Here is a tiny trained network, its code and every weight. The questions are about switching its units off for an input and a target symbol, where a switched-off unit gives its printed mean instead of its output.

import numpy as np


def w(rows, s, z=0):
    codes = np.array(rows[::2]) - 128.0
    scale = np.full(codes.shape[1], s)
    scale[-1] = z or s
    return codes * scale


def f(y):
    return np.maximum(y, 0)


def softmax(a):
    e = np.exp(a - a.max(-1, keepdims=True))
    return e / e.sum(-1, keepdims=True)


def log_softmax(a):
    a = a - a.max(-1, keepdims=True)
    return a - np.log(np.exp(a).sum(-1, keepdims=True))


def net(x, mask):
    ids = ['γδεμξπφψω'.index(c) for c in x.split()]
    T = len(ids)
    res = E[ids] + P[:T]
    u = 0
    for l in range(2):
        r = res
        for j in range(2):
            rows = slice(2 * j, 2 * j + 2)
            q, k, v = (r @ M[l][rows].T for M in (Q, K, V))
            z = softmax(np.where(np.tri(T) > 0, q @ k.T / 2**0.5, -1e9)) @ v
            o = O[l][rows]
            res = res + np.where(mask[u + j], z, o[:, -1]) @ o[:, :-1]
        u += 2
        y = f(res @ A[l][:, :-1].T + A[l][:, -1])
        res = res + np.where(mask[u : u + 4], y, B[l][:, -1]) @ B[l][:, :-1]
        u += 4
    return log_softmax(res[-1] @ U[:, :-1].T + U[:, -1])


Q, K, V, O, A, B = {}, {}, {}, {}, {}, {}
E = w([
[55,51,108,122,128,217,117,200,163],'γ',
[160,182,213,120,70,107,152,162,184],'δ',
[99,234,80,182,181,148,172,91,194],'ε',
[200,106,21,249,184,102,110,204,207],'μ',
[82,201,225,12,58,184,192,93,105],'ξ',
[146,5,117,131,127,164,63,202,95],'π',
[210,179,86,182,195,101,112,66,61],'φ',
[121,161,71,108,178,182,136,49,28],'ψ',
[198,151,235,29,37,126,146,109,40],'ω',
],0.0034)
P = w([
[113,107,221,191,177,107,188,141,98],'0',
[105,141,100,83,182,76,59,137,171],'1',
[146,195,99,180,61,189,121,211,76],'2',
[101,144,122,48,174,83,79,105,169],'3',
[161,94,133,168,92,184,214,97,132],'4',
[115,164,96,64,178,86,59,122,169],'5',
[175,194,69,164,27,230,95,187,96],'6',
[107,159,89,62,180,81,66,111,179],'7',
[170,70,97,167,48,213,223,48,153],'8',
[100,145,96,55,173,85,64,115,169],'9',
[191,199,72,150,47,255,138,158,101],'10',
],0.0042)
Q[0] = w([
[138,128,124,128,156,109,125,108,118],'L0H0',
[114,147,132,120,116,141,133,114,125],'L0H0',
[125,254,87,72,116,158,7,222,113],'L0H1',
[182,120,75,192,6,223,169,89,120],'L0H1',
],0.034)
K[0] = w([
[115,126,89,139,127,153,127,134,135],'L0H0',
[144,115,120,119,132,116,117,135,134],'L0H0',
[107,3,235,185,196,82,255,49,124],'L0H1',
[182,114,56,111,19,196,126,87,164],'L0H1',
],0.033)
V[0] = w([
[143,140,129,113,128,130,149,134,122],'L0H0',
[155,121,116,113,123,123,154,156,126],'L0H0',
[251,86,126,157,125,79,108,140,78],'L0H1',
[155,170,148,151,100,91,145,164,246],'L0H1',
],0.018)
O[0] = w([
[121,126,108,140,133,149,156,123,113,134],'L0H0',
[93,128,124,121,141,158,147,112,115,136],'L0H0',
[197,132,161,50,238,209,100,143,169,241],'L0H1',
[187,125,57,53,141,45,255,239,168,2],'L0H1',
],0.0069,0.0013)
A[0] = w([
[111,119,117,189,92,128,171,132,80,75],'L0N0',
[46,122,79,90,95,38,54,71,149,128],'L0N1',
[96,125,44,18,113,8,84,110,170,3],'L0N2',
[106,132,120,35,198,91,37,98,169,38],'L0N3',
],0.014,0.0036)
B[0] = w([
[90,127,82,115,76,53,140,126,136,183],'L0N0',
[195,132,165,106,189,153,115,169,140,214],'L0N1',
[18,117,106,136,153,229,102,50,6,182],'L0N2',
[60,172,98,106,97,54,173,169,180,254],'L0N3',
],0.012,0.0039)
Q[1] = w([
[190,114,93,144,91,160,194,159,102],'L1H0',
[151,109,140,185,70,142,107,99,132],'L1H0',
[208,19,108,184,46,205,245,2,201],'L1H1',
[152,209,46,123,28,222,92,182,113],'L1H1',
],0.027)
K[1] = w([
[169,122,37,107,78,165,179,130,134],'L1H0',
[124,144,87,162,45,156,89,68,166],'L1H0',
[185,234,20,100,21,216,44,187,133],'L1H1',
[172,28,98,100,88,156,183,2,203],'L1H1',
],0.027)
V[1] = w([
[175,138,116,132,113,197,188,159,112],'L1H0',
[127,144,120,89,154,43,129,136,158],'L1H0',
[176,252,166,85,125,87,176,30,82],'L1H1',
[164,174,10,216,221,100,107,87,141],'L1H1',
],0.022)
O[1] = w([
[181,116,128,103,183,65,168,126,78,126],'L1H0',
[109,79,87,52,84,191,90,187,138,130],'L1H0',
[204,2,78,75,123,89,125,4,181,100],'L1H1',
[60,126,153,71,159,17,3,146,112,3],'L1H1',
],0.0093,0.0041)
A[1] = w([
[111,141,134,132,67,24,134,154,195,1],'L1N0',
[201,142,229,130,205,253,107,130,120,122],'L1N1',
[194,84,167,186,89,201,97,71,129,55],'L1N2',
[250,130,174,82,231,225,79,89,183,102],'L1N3',
],0.013,0.0066)
B[1] = w([
[109,78,84,194,65,117,156,135,66,168],'L1N0',
[170,102,12,165,148,99,62,142,161,247],'L1N1',
[77,136,94,92,213,126,147,133,28,192],'L1N2',
[102,49,251,182,88,140,137,197,153,227],'L1N3',
],0.011,0.013)
U = w([
[188,142,70,144,160,148,70,138,171,148],'γ',
[118,106,71,42,135,244,143,66,107,160],'δ',
[109,151,169,166,169,118,73,7,76,162],'ε',
[109,165,135,33,188,62,118,230,103,96],'μ',
[90,79,131,179,164,151,145,173,72,2],'ξ',
[64,215,169,222,62,192,174,171,89,134],'π',
[103,79,75,139,37,37,125,116,110,76],'φ',
[114,97,211,109,112,155,34,106,193,179],'ψ',
[252,116,136,100,130,93,254,129,216,193],'ω',
],0.0036,0.0077)

Each question gives the input, a string of symbols that net reads in full, and the target symbol t.
The units are the heads (2 rows each of Q, K, V and O) and the neurons (one row each of A and B). Each row of codes is followed by its name. A weight is (code - 128) times the scale printed after its matrix; where a second scale follows, it is the last column's (O, A, B and U).
mask holds one flag per unit, layer by layer, with each layer's heads first. A switched-off unit (its flag False) gives its mean, the last column of its rows in O or B, instead of its output. The means were averaged over made-up inputs and are rounded, as every weight is.
A unit's drop is (log p(t) with every unit on - log p(t) with that unit switched off) / (log p(t) with every unit on - log p(t) with every unit switched off).
The circuit of an input: a set's keep is (log p(t) with only the set's units on - log p(t) with every unit switched off) / (log p(t) with every unit on - log p(t) with every unit switched off). Starting from all 12 units, units are removed one at a time, each time the one whose removal leaves the highest keep (on an exact tie, the one counted first), for as long as the keep stays at least 0.8.
circuit, biggest first: the units of the circuit, biggest drop first
most important unit: the unit with the biggest drop
k most important neurons: the k neurons with the biggest drops, biggest first
k most important neurons of layer l: the k neurons of layer l with the biggest drops, biggest first
heads that matter: for each layer, one digit per head in row order, 1 if its drop is at least 0.15 and else 0, layers parted by /
input φ ω γ, target ψ: circuit, biggest first : (L0H1 L1H1 L1N3 L0N3)
input ξ ω ξ ξ π μ, target ξ: heads that matter : 01 / 01
input φ π ξ ω π δ, target φ: circuit, biggest first : (L0N3 L1N0 L1H1)
input φ π π γ, target φ: circuit, biggest first : (L0N3 L1N0 L1H1)
input ψ ξ γ π γ ξ ε, target π: 2 most important neurons : (L0N0 L1N1)
input π ω γ γ μ ω γ φ γ γ ξ, target π: circuit, biggest first : (L1H1)
input ξ γ φ, target δ: circuit, biggest first : (L1H1 L1N2)
input μ γ ε δ γ ω π φ, target μ: heads that matter : 01 / 11
input ξ γ δ φ π δ ξ, target γ: circuit, biggest first : (L1N1 L1H1 L0H1 L0N3)
input ψ ξ γ μ φ γ φ π μ γ ω, target μ: circuit, biggest first : (L1H1 L0H1)
input π δ ω γ γ ξ μ, target π: heads that matter : 01 / 01
input ψ π ω δ, target ψ: circuit, biggest first : (L0N1 L0H1 L1H1 L1N3)
input π φ γ φ, target π: 2 most important neurons : (L0N3 L1N1)
input γ ε φ μ γ π ε ξ δ π, target γ: 2 most important neurons : (L1N1 L0N1)
input γ γ ω, target π: most important unit : L0H1
input δ φ ξ ω γ γ φ ξ ω γ, target δ: circuit, biggest first : (L0H1 L0N2 L1H0)
input π μ δ δ φ γ γ γ, target π: 2 most important neurons : (L0N3 L1N1)
input φ ε φ δ ε φ ξ, target φ: circuit, biggest first : (L0H1 L1H1 L1N0)
input ψ π δ φ, target ψ: circuit, biggest first : (L0N1 L0H1 L1H1 L1N3)
input ε π φ ε ω μ ω δ π μ δ, target γ: most important neuron : (L1N1)
input φ γ γ φ γ γ ω ε ω φ ξ, target ξ: 2 most important neurons : (L1N3 L1N2)
input ψ γ π γ γ δ ω γ ψ γ π, target ε: heads that matter : 01 / 10
input ω π δ, target ξ: 2 most important neurons of layer 0 : (L0N3 L0N0)
